Here is a tiny trained network, its code and every weight. The questions are about switching its units off for an input and a class, where a switched-off unit gives its printed mean instead of its output.

import numpy as np


def w(rows, s, z=0):
    codes = np.array(rows[::2]) - 128.0
    scale = np.full(codes.shape[1], s)
    scale[-1] = z or s
    return codes * scale


def f(y):
    return y / 2 * (1 + np.tanh(0.7978845608 * (y + 0.044715 * y**3)))


def log_softmax(a):
    a = a - a.max(-1, keepdims=True)
    return a - np.log(np.exp(a).sum(-1, keepdims=True))


def net(x, mask):
    res = np.array(x, float).reshape(1, 4) / 4 @ E
    y = f(res @ A[0][:, :-1].T + A[0][:, -1])
    res = res + np.where(mask, y, B[0][:, -1]) @ B[0][:, :-1]
    return log_softmax(res[-1] @ U[:, :-1].T + U[:, -1])


A, B = {}, {}
E = w([
[203,201,118,133,85,197,178,78,81],'x0',
[187,88,237,9,173,131,88,44,172],'x1',
[193,118,196,154,117,90,115,210,67],'x2',
[94,98,199,184,9,226,101,110,143],'x3',
],0.012)
A[0] = w([
[142,215,85,68,153,105,145,133,98,182],'N1',
[120,106,71,70,222,88,134,156,131,108],'N2',
[131,95,193,156,81,177,107,157,136,144],'N3',
[178,185,51,138,172,255,171,86,165,149],'N4',
[177,158,202,184,121,97,105,206,134,182],'N5',
[126,114,221,53,119,59,94,37,123,123],'N6',
[148,74,148,99,111,74,116,80,112,255],'N7',
[67,77,143,104,91,54,109,160,143,88],'N8',
[125,102,149,49,151,154,140,100,126,105],'N9',
[95,154,114,165,87,91,185,217,92,103],'N10',
[29,134,45,105,109,137,165,82,139,95],'N11',
[84,115,200,179,81,129,76,95,167,124],'N12',
[140,90,71,169,125,149,127,194,91,127],'N13',
[251,202,105,167,78,127,168,94,108,77],'N14',
[214,144,141,153,169,90,164,196,161,188],'N15',
[69,49,162,176,137,89,62,169,150,111],'N16',
[152,73,139,159,76,191,91,161,187,129],'N17',
[133,123,229,96,169,135,100,64,123,157],'N18',
[215,127,97,161,185,57,115,137,120,168],'N19',
[98,129,146,146,54,158,60,105,120,88],'N20',
[136,106,156,168,80,149,108,92,142,61],'N21',
[62,160,56,85,113,127,113,54,195,154],'N22',
[73,142,175,126,137,87,104,180,141,116],'N23',
[190,107,175,134,153,138,59,247,52,82],'N24',
[167,81,152,213,126,87,141,160,62,87],'N25',
[73,83,119,113,124,92,59,134,144,100],'N26',
[73,108,155,232,66,178,85,144,185,148],'N27',
[132,159,90,85,153,79,121,148,99,74],'N28',
[217,115,127,93,112,113,99,222,97,83],'N29',
[152,110,48,98,194,137,137,145,153,122],'N30',
[53,163,69,119,83,132,152,174,132,177],'N31',
[100,151,87,192,96,147,137,166,122,122],'N32',
[166,176,106,108,164,60,180,137,165,71],'N33',
[71,166,52,143,121,99,184,191,49,121],'N34',
[167,239,166,104,129,202,164,80,54,107],'N35',
[210,199,162,124,79,119,171,119,20,137],'N36',
[115,162,68,130,76,117,125,176,150,88],'N37',
[227,59,164,63,105,114,135,90,93,92],'N38',
[62,79,145,157,195,72,81,176,120,216],'N39',
[66,78,120,101,172,178,52,211,127,73],'N40',
[101,135,99,176,117,124,178,144,140,76],'N41',
[74,114,61,162,178,150,83,39,182,145],'N42',
],0.0096,0.0097)
B[0] = w([
[86,115,128,85,92,120,169,98,62,213],'N1',
[103,92,120,83,117,172,177,97,111,206],'N2',
[76,115,76,141,110,142,164,49,62,206],'N3',
[180,77,136,111,62,94,87,179,127,215],'N4',
[206,26,231,219,85,130,92,38,100,210],'N5',
[83,185,142,105,183,152,75,152,94,248],'N6',
[78,90,178,142,135,126,112,167,86,228],'N7',
[204,164,57,37,130,109,140,200,204,164],'N8',
[99,150,180,159,197,194,89,170,171,187],'N9',
[102,152,137,122,194,151,89,144,120,203],'N10',
[176,58,199,190,151,127,108,105,167,181],'N11',
[84,107,80,70,121,162,173,87,87,202],'N12',
[66,135,173,117,159,182,109,144,150,184],'N13',
[174,163,90,63,97,101,104,172,172,208],'N14',
[123,76,133,147,78,167,136,96,55,207],'N15',
[150,105,81,66,90,112,118,168,186,191],'N16',
[103,126,68,124,134,158,202,71,56,194],'N17',
[75,125,118,109,175,162,81,141,76,241],'N18',
[83,88,97,129,103,164,184,96,52,214],'N19',
[111,93,97,109,131,150,180,97,144,181],'N20',
[144,113,76,57,167,167,165,53,194,163],'N21',
[171,28,203,239,82,113,92,115,163,201],'N22',
[162,104,100,131,127,50,138,159,202,159],'N23',
[213,93,192,197,134,147,119,29,214,201],'N24',
[206,91,178,150,160,180,97,104,152,175],'N25',
[184,105,88,67,140,89,124,218,218,165],'N26',
[57,105,96,107,122,123,165,100,95,227],'N27',
[120,151,72,119,142,195,195,65,162,168],'N28',
[199,64,142,141,110,191,125,52,184,180],'N29',
[122,105,89,106,99,146,204,81,84,180],'N30',
[81,128,163,149,151,188,79,138,82,199],'N31',
[74,182,140,91,182,148,100,159,116,194],'N32',
[111,115,77,118,140,177,192,64,156,180],'N33',
[79,151,166,98,163,212,93,157,129,224],'N34',
[110,113,77,57,108,105,139,226,192,220],'N35',
[172,71,86,80,65,84,118,205,162,232],'N36',
[151,144,163,93,224,176,118,151,196,162],'N37',
[115,141,146,126,205,199,92,158,158,215],'N38',
[88,129,102,112,41,103,130,207,127,218],'N39',
[205,128,85,77,131,101,171,163,207,159],'N40',
[161,151,123,155,195,206,107,106,161,159],'N41',
[190,9,254,204,88,98,128,89,152,192],'N42',
],0.007,0.016)
U = w([
[101,131,138,122,220,174,73,154,113,114],'0',
[103,96,73,111,103,145,224,65,83,103],'1',
[187,67,174,183,90,129,108,93,146,112],'2',
[162,107,69,87,67,104,122,210,172,118],'3',
[66,92,154,162,27,95,100,180,8,254],'4',
[168,137,102,162,137,80,123,125,134,110],'5',
[106,178,127,149,124,105,120,107,85,107],'6',
],0.013,0.0095)

Each question gives the input, the list of numbers given to net, and the class t.
The units are the neurons (one row each of A and B). Each row of codes is followed by its name. A weight is (code - 128) times the scale printed after its matrix; where a second scale follows, it is the last column's (A, B and U).
mask holds one flag per neuron, in row order. A switched-off neuron (its flag False) gives its mean, the last column of its row in B, instead of its output. The means were averaged over made-up inputs and are rounded, as every weight is.
A unit's drop is (log p(t) with every unit on - log p(t) with that unit switched off) / (log p(t) with every unit on - log p(t) with every unit switched off).
The circuit of an input: a set's keep is (log p(t) with only the set's units on - log p(t) with every unit switched off) / (log p(t) with every unit on - log p(t) with every unit switched off). Starting from the 12 units with the biggest drops (on a tie, the unit counted first), units are removed one at a time, each time the one whose removal leaves the highest keep (on an exact tie, the one counted first), for as long as the keep stays at least 0.8.
circuit, biggest first: the units of the circuit, biggest drop first
unit that matters most: the unit with the biggest drop
k most important neurons: the k neurons with the biggest drops, biggest first
drop when u is switched off: that unit's drop, to one decimal
input [-7,4,-6,0], class 3: 3 most important neurons	N26, N5, N8
input [-7,5,6,4], class 3: circuit, biggest first	N16
input [3,3,-1,2], class 4: circuit, biggest first	N24, N28
input [-8,-7,2,-7], class 3: 3 most important neurons	N39, N8, N16
input [8,1,-4,-7], class 3: 3 most important neurons	N4, N35, N14
input [-7,-4,7,4], class 2: 2 most important neurons	N5, N24
input [2,1,0,-3], class 4: circuit, biggest first	N21, N24, N37
input [-6,7,3,8], class 1: 3 most important neurons	N3, N12, N17
input [7,1,-6,-1], class 3: 2 most important neurons	N35, N5
input [-2,-8,8,-3], class 0: 4 most important neurons	N34, N10, N32, N13
input [-1,7,-3,7], class 0: 4 most important neurons	N6, N9, N18, N38
input [3,5,-8,6], class 2: 2 most important neurons	N22, N42
input [8,1,-7,3], class 3: 2 most important neurons	N35, N5
input [-5,1,-6,-3], class 2: circuit, biggest first	N42
input [-4,-1,-3,-4], class 1: 2 most important neurons	N2, N36
input [6,-1,6,6], class 1: 2 most important neurons	N3, N17
input [5,8,8,5], class 0: 3 most important neurons	N38, N6, N18
input [4,-7,7,4], class 0: 3 most important neurons	N32, N10, N34
input [6,2,7,-7], class 1: 2 most important neurons	N19, N1
input [0,-3,-4,-3], class 2: unit that matters most	N11
input [-2,-6,7,8], class 1: drop when N17 is switched off	0.1
input [6,5,-4,-3], class 3: drop when N35 is switched off	0.4
input [1,-6,8,1], class 2: drop when N5 is switched off	0.3
input [4,-5,6,4], class 2: drop when N24 is switched off	0.2
